Here is a tiny trained network, its code and every weight. The questions are about switching its units off for an input and a class, where a switched-off unit gives its printed mean instead of its output.

import numpy as np


def w(rows, s, z=0):
    codes = np.array(rows[::2]) - 128.0
    scale = np.full(codes.shape[1], s)
    scale[-1] = z or s
    return codes * scale


def norm(h):
    return h / np.sqrt((h * h).mean(-1, keepdims=True) + 1e-5)


def f(y):
    return y / 2 * (1 + np.tanh(0.7978845608 * (y + 0.044715 * y**3)))


def log_softmax(a):
    a = a - a.max(-1, keepdims=True)
    return a - np.log(np.exp(a).sum(-1, keepdims=True))


def net(x, mask):
    res = np.array(x, float).reshape(1, 8) / 4 @ E
    u = 0
    for l in range(4):
        y = f(norm(res) @ A[l][:, :-1].T + A[l][:, -1])
        res = res + np.where(mask[u : u + 7], y, B[l][:, -1]) @ B[l][:, :-1]
        u += 7
    return log_softmax(norm(res)[-1] @ U[:, :-1].T + U[:, -1])


A, B = {}, {}
E = w([
[250,83,147,189,80,157,185,38,128],'x0',
[126,129,127,126,132,129,132,128,132],'x1',
[128,126,126,126,125,131,126,132,129],'x2',
[90,169,241,151,68,211,86,126,173],'x3',
[128,124,127,127,126,129,127,131,127],'x4',
[55,52,178,155,185,118,82,48,15],'x5',
[130,132,128,129,129,129,125,129,126],'x6',
[127,129,127,128,128,130,128,127,126],'x7',
],0.0026)
A[0] = w([
[125,141,90,141,112,154,136,125,121,98],'0.n0',
[253,39,167,199,57,160,175,24,144,72],'0.n1',
[140,103,144,131,144,116,119,147,146,127],'0.n2',
[164,134,57,89,154,109,213,147,65,39],'0.n3',
[120,126,94,144,130,141,116,117,145,115],'0.n4',
[161,100,32,80,181,73,209,141,70,8],'0.n5',
[111,126,106,133,119,142,157,108,91,106],'0.n6',
],0.002,0.0017)
B[0] = w([
[141,121,113,125,147,99,130,158,137,113],'0.n0',
[11,255,20,27,122,233,148,110,54,250],'0.n1',
[130,148,120,133,142,146,132,120,128,127],'0.n2',
[135,91,79,172,129,92,56,134,203,124],'0.n3',
[147,125,126,104,147,135,137,141,124,121],'0.n4',
[124,86,109,169,122,118,16,114,223,141],'0.n5',
[119,84,132,123,156,128,95,130,133,121],'0.n6',
],0.0018,0.0015)
A[1] = w([
[253,85,148,184,97,144,185,16,126,76],'1.n0',
[33,127,134,110,174,68,67,217,145,12],'1.n1',
[77,90,136,167,146,102,86,65,73,3],'1.n2',
[41,144,132,80,192,73,74,221,142,63],'1.n3',
[146,84,38,95,173,46,164,135,98,70],'1.n4',
[95,160,234,120,82,213,130,138,135,101],'1.n5',
[86,66,169,168,170,98,95,68,44,22],'1.n6',
],0.0028,0.0016)
B[1] = w([
[5,206,30,82,88,220,166,108,43,252],'1.n0',
[133,136,83,120,86,206,206,71,85,190],'1.n1',
[177,123,165,92,153,140,152,180,131,147],'1.n2',
[107,167,69,123,68,222,208,55,76,225],'1.n3',
[113,121,154,182,112,145,55,90,188,204],'1.n4',
[104,119,118,186,114,67,70,100,184,214],'1.n5',
[191,112,193,85,140,139,170,192,152,197],'1.n6',
],0.0032,0.0016)
A[2] = w([
[102,78,195,121,176,115,101,63,47,28],'2.n0',
[191,193,61,128,70,144,158,181,226,69],'2.n1',
[168,65,10,117,186,4,167,144,98,11],'2.n2',
[186,74,1,137,184,16,179,127,89,22],'2.n3',
[129,120,126,137,130,130,134,125,132,125],'2.n4',
[73,47,167,132,184,149,71,51,42,115],'2.n5',
[204,179,68,126,84,131,158,191,239,77],'2.n6',
],0.0026,0.0011)
B[2] = w([
[216,133,147,112,118,86,181,242,160,180],'2.n0',
[157,33,202,111,205,78,171,165,28,247],'2.n1',
[124,147,146,199,83,126,11,50,247,184],'2.n2',
[115,165,177,188,80,151,4,89,244,203],'2.n3',
[123,142,133,122,148,139,132,129,139,127],'2.n4',
[231,111,123,92,156,91,191,237,166,251],'2.n5',
[175,13,251,92,225,71,179,189,40,232],'2.n6',
],0.0026,0.0016)
A[3] = w([
[12,203,74,74,147,124,105,195,92,15],'3.n0',
[91,169,233,165,82,162,72,136,187,93],'3.n1',
[116,167,232,171,69,176,109,118,157,62],'3.n2',
[178,118,86,147,123,86,175,111,158,253],'3.n3',
[212,102,158,92,158,92,194,194,119,130],'3.n4',
[130,37,199,116,219,123,86,85,2,127],'3.n5',
[72,151,109,92,150,116,95,181,118,74],'3.n6',
],0.0034,0.0011)
B[3] = w([
[211,123,114,169,75,184,193,48,67,192],'3.n0',
[151,70,54,164,180,55,58,80,183,193],'3.n1',
[130,102,36,105,190,57,88,129,132,185],'3.n2',
[2,169,201,113,120,166,79,142,103,191],'3.n3',
[77,120,200,120,161,90,127,198,111,249],'3.n4',
[147,191,152,98,93,81,173,225,200,210],'3.n5',
[215,112,124,170,83,170,166,67,124,133],'3.n6',
],0.0036,0.0019)
U = w([
[141,118,216,95,151,82,179,250,122,255],'0',
[114,163,71,124,81,218,187,63,61,106],'1',
[122,108,93,170,145,78,1,75,205,23],'2',
],0.0069,0.00047)

Each question gives the input, the list of numbers given to net, and the class t.
The units are the neurons (one row each of A and B). Each row of codes is followed by its name. A weight is (code - 128) times the scale printed after its matrix; where a second scale follows, it is the last column's (A, B and U).
mask holds one flag per neuron, layer by layer. A switched-off neuron (its flag False) gives its mean, the last column of its row in B, instead of its output. The means were averaged over made-up inputs and are rounded, as every weight is.
A unit's drop is (log p(t) with every unit on - log p(t) with that unit switched off) / (log p(t) with every unit on - log p(t) with every unit switched off).
The circuit of an input: a set's keep is (log p(t) with only the set's units on - log p(t) with every unit switched off) / (log p(t) with every unit on - log p(t) with every unit switched off). Starting from the 12 units with the biggest drops (on a tie, the unit counted first), units are removed one at a time, each time the one whose removal leaves the highest keep (on an exact tie, the one counted first), for as long as the keep stays at least 0.8.
circuit, biggest first: the units of the circuit, biggest drop first
most important unit: the unit with the biggest drop
k most important neurons: the k neurons with the biggest drops, biggest first
k most important neurons of layer l: the k neurons of layer l with the biggest drops, biggest first
drop of u: that unit's drop, to one decimal
input [7,-7,6,-4,7,7,-6,4], class 0: 2 most important neurons : 1.n3, 3.n5
input [2,-5,-3,3,0,-2,6,0], class 2: most important unit : 1.n5
input [-6,5,-1,-6,-8,-4,-6,5], class 1: circuit, biggest first : 1.n3, 3.n0
input [-4,5,-2,6,-1,2,-3,-1], class 2: 3 most important neurons : 1.n0, 3.n1, 0.n1
input [0,6,6,-8,0,5,-4,3], class 2: 2 most important neurons : 2.n2, 2.n3
input [0,-1,4,-7,3,7,-6,8], class 0: 3 most important neurons of layer 1 : 1.n6, 1.n5, 1.n2
input [2,4,-7,7,4,7,-6,3], class 0: 2 most important neurons of layer 1 : 1.n4, 1.n6
input [1,-5,-5,-8,4,-6,-4,7], class 2: 2 most important neurons of layer 2 : 2.n2, 2.n3
input [-1,-6,-6,-2,4,1,-6,2], class 2: 3 most important neurons of layer 0 : 0.n1, 0.n3, 0.n5
input [7,-5,-1,-8,5,-5,8,0], class 2: 3 most important neurons of layer 1 : 1.n3, 1.n1, 1.n4
input [-5,8,6,5,-4,4,3,-3], class 1: 3 most important neurons of layer 2 : 2.n6, 2.n3, 2.n2
input [-4,-8,-4,-8,5,5,-4,-8], class 2: 4 most important neurons : 2.n2, 2.n3, 2.n6, 2.n1
input [-8,2,-8,7,-2,1,-4,-7], class 1: 3 most important neurons of layer 1 : 1.n3, 1.n1, 1.n4
input [-1,0,-5,7,-1,4,1,0], class 2: circuit, biggest first : 3.n1
input [-1,-5,-5,-8,4,-5,1,2], class 2: drop of 2.n2 : 0.2
input [-1,3,-8,-8,6,-1,6,3], class 2: drop of 1.n4 : 0.0
input [4,-8,-7,4,2,5,1,6], class 0: drop of 1.n3 : 0.1
